Below is a small trained network, with its code and all its weights. Each question gives an input and a class and asks what happens when units are switched off, that is, made to give their printed mean instead of their output.

import numpy as np


def w(rows, s, z=0):
    codes = np.array(rows[::2]) - 128.0
    scale = np.full(codes.shape[1], s)
    scale[-1] = z or s
    return codes * scale


def norm(h):
    return h / np.sqrt((h * h).mean(-1, keepdims=True) + 1e-5)


def f(y):
    return np.maximum(y, 0)


def log_softmax(a):
    a = a - a.max(-1, keepdims=True)
    return a - np.log(np.exp(a).sum(-1, keepdims=True))


def net(x, mask):
    res = np.array(x, float).reshape(1, 3) / 4 @ E
    u = 0
    for l in range(2):
        y = f(norm(res) @ A[l][:, :-1].T + A[l][:, -1])
        res = res + np.where(mask[u : u + 5], y, B[l][:, -1]) @ B[l][:, :-1]
        u += 5
    return log_softmax(norm(res)[-1] @ U[:, :-1].T + U[:, -1])


A, B = {}, {}
E = w([
[139,73,186,131,104,105,131,118,112,236,213,222],'x0',
[2,116,168,165,133,115,217,95,223,103,176,101],'x1',
[190,144,147,74,108,75,229,145,61,178,158,76],'x2',
],0.007)
A[0] = w([
[93,159,158,146,94,134,192,99,202,102,166,68,89],'L0N1',
[125,50,138,232,137,168,88,115,145,127,163,253,19],'L0N2',
[48,154,157,182,111,156,108,83,189,77,160,150,56],'L0N3',
[188,82,160,147,99,133,89,115,144,197,245,200,74],'L0N4',
[97,66,193,180,66,116,98,27,112,205,243,157,4],'L0N5',
],0.0065,0.0045)
B[0] = w([
[123,114,119,179,129,180,57,62,33,202,141,160,247],'L0N1',
[2,204,137,116,103,237,89,96,93,183,163,152,227],'L0N2',
[148,93,122,126,198,55,128,106,139,40,59,112,238],'L0N3',
[155,96,220,149,168,43,57,56,42,80,100,58,254],'L0N4',
[175,124,54,107,66,175,188,221,200,122,121,199,251],'L0N5',
],0.0093,0.006)
A[1] = w([
[100,133,88,116,139,219,91,141,201,104,94,196,251],'L1N1',
[67,150,125,142,147,116,191,100,145,190,167,16,17],'L1N2',
[195,135,119,95,122,91,2,147,182,114,88,131,5],'L1N3',
[253,108,90,152,67,157,189,119,116,135,145,122,192],'L1N4',
[58,71,186,116,107,115,225,139,196,145,157,199,164],'L1N5',
],0.0074,0.0032)
B[1] = w([
[187,90,134,86,122,69,154,168,129,151,187,150,255],'L1N1',
[101,142,169,107,67,215,3,118,96,126,205,185,161],'L1N2',
[65,141,129,122,92,152,150,154,142,147,218,176,180],'L1N3',
[107,123,132,168,154,126,183,110,212,121,48,81,234],'L1N4',
[161,223,33,107,117,170,171,198,168,95,122,67,199],'L1N5',
],0.012,0.0069)
U = w([
[129,143,70,84,115,114,132,218,181,116,203,195,168],'0',
[65,154,171,143,112,196,38,74,54,163,160,155,214],'1',
[135,189,65,170,121,186,194,135,196,143,42,65,151],'2',
[163,92,250,139,127,28,134,114,105,154,66,104,6],'3',
[97,71,114,143,229,66,80,68,150,61,94,116,81],'4',
],0.016,0.0026)

Each question gives the input, the list of numbers given to net, and the class t.
The units are the neurons (one row each of A and B). Each row of codes is followed by its name. A weight is (code - 128) times the scale printed after its matrix; where a second scale follows, it is the last column's (A, B and U).
mask holds one flag per neuron, layer by layer. A switched-off neuron (its flag False) gives its mean, the last column of its row in B, instead of its output. The means were averaged over made-up inputs and are rounded, as every weight is.
A unit's drop is (log p(t) with every unit on - log p(t) with that unit switched off) / (log p(t) with every unit on - log p(t) with every unit switched off).
The circuit of an input: a set's keep is (log p(t) with only the set's units on - log p(t) with every unit switched off) / (log p(t) with every unit on - log p(t) with every unit switched off). Starting from all 10 units, units are removed one at a time, each time the one whose removal leaves the highest keep (on an exact tie, the one counted first), for as long as the keep stays at least 0.8.
circuit, biggest first: the units of the circuit, biggest drop first
top k neurons: the k neurons with the biggest drops, biggest first
top k neurons in layer l: the k neurons of layer l with the biggest drops, biggest first
drop when u is switched off: that unit's drop, to one decimal
input [-5,8,0], class 4: circuit, biggest first	[L0N3]
input [-6,1,0], class 4: top 4 neurons	[L0N2; L0N5; L1N5; L1N4]
input [-4,-1,-5], class 0: top 2 neurons	[L0N4; L1N3]
input [-2,1,4], class 1: circuit, biggest first	[L0N5; L1N2]
input [3,1,3], class 2: top 2 neurons	[L0N5; L1N4]
input [8,1,-7], class 0: top 3 neurons	[L0N5; L0N1; L1N1]
input [5,8,1], class 2: top 2 neurons	[L0N5; L1N5]
input [-1,-8,3], class 2: top 2 neurons	[L1N4; L0N4]
input [-6,5,1], class 1: top 2 neurons	[L0N5; L0N1]
input [8,7,2], class 2: top 2 neurons	[L0N5; L1N5]
input [5,0,3], class 3: top 2 neurons	[L0N4; L1N5]
input [0,-8,3], class 2: top 2 neurons	[L0N4; L1N4]
input [-6,8,1], class 1: top 3 neurons in layer 0	[L0N1; L0N5; L0N4]
input [0,6,2], class 1: circuit, biggest first	[L0N1]
input [2,-6,2], class 3: top 2 neurons in layer 0	[L0N2; L0N1]
input [1,7,-8], class 0: top 4 neurons	[L0N4; L1N1; L1N4; L0N2]
input [-5,7,0], class 4: top 2 neurons in layer 0	[L0N3; L0N2]
input [-8,3,4], class 1: top 2 neurons	[L0N5; L1N2]
input [6,3,1], class 2: top 2 neurons	[L0N5; L0N4]
input [4,-7,2], class 3: top 2 neurons	[L0N2; L0N1]
input [0,-8,-5], class 0: top 2 neurons	[L0N4; L0N1]
input [0,4,8], class 1: circuit, biggest first	[L1N2]
input [4,-2,1], class 3: top 3 neurons in layer 0	[L0N4; L0N1; L0N5]
input [-5,2,-4], class 4: top 2 neurons in layer 0	[L0N5; L0N3]
input [-1,-5,-7], class 0: top 2 neurons in layer 0	[L0N4; L0N1]
input [0,5,4], class 1: top 2 neurons in layer 0	[L0N1; L0N5]
input [6,-3,2], class 3: circuit, biggest first	[L0N4]
input [3,1,5], class 2: top 3 neurons in layer 0	[L0N5; L0N1; L0N3]
input [8,5,3], class 2: drop when L0N5 is switched off	2.0
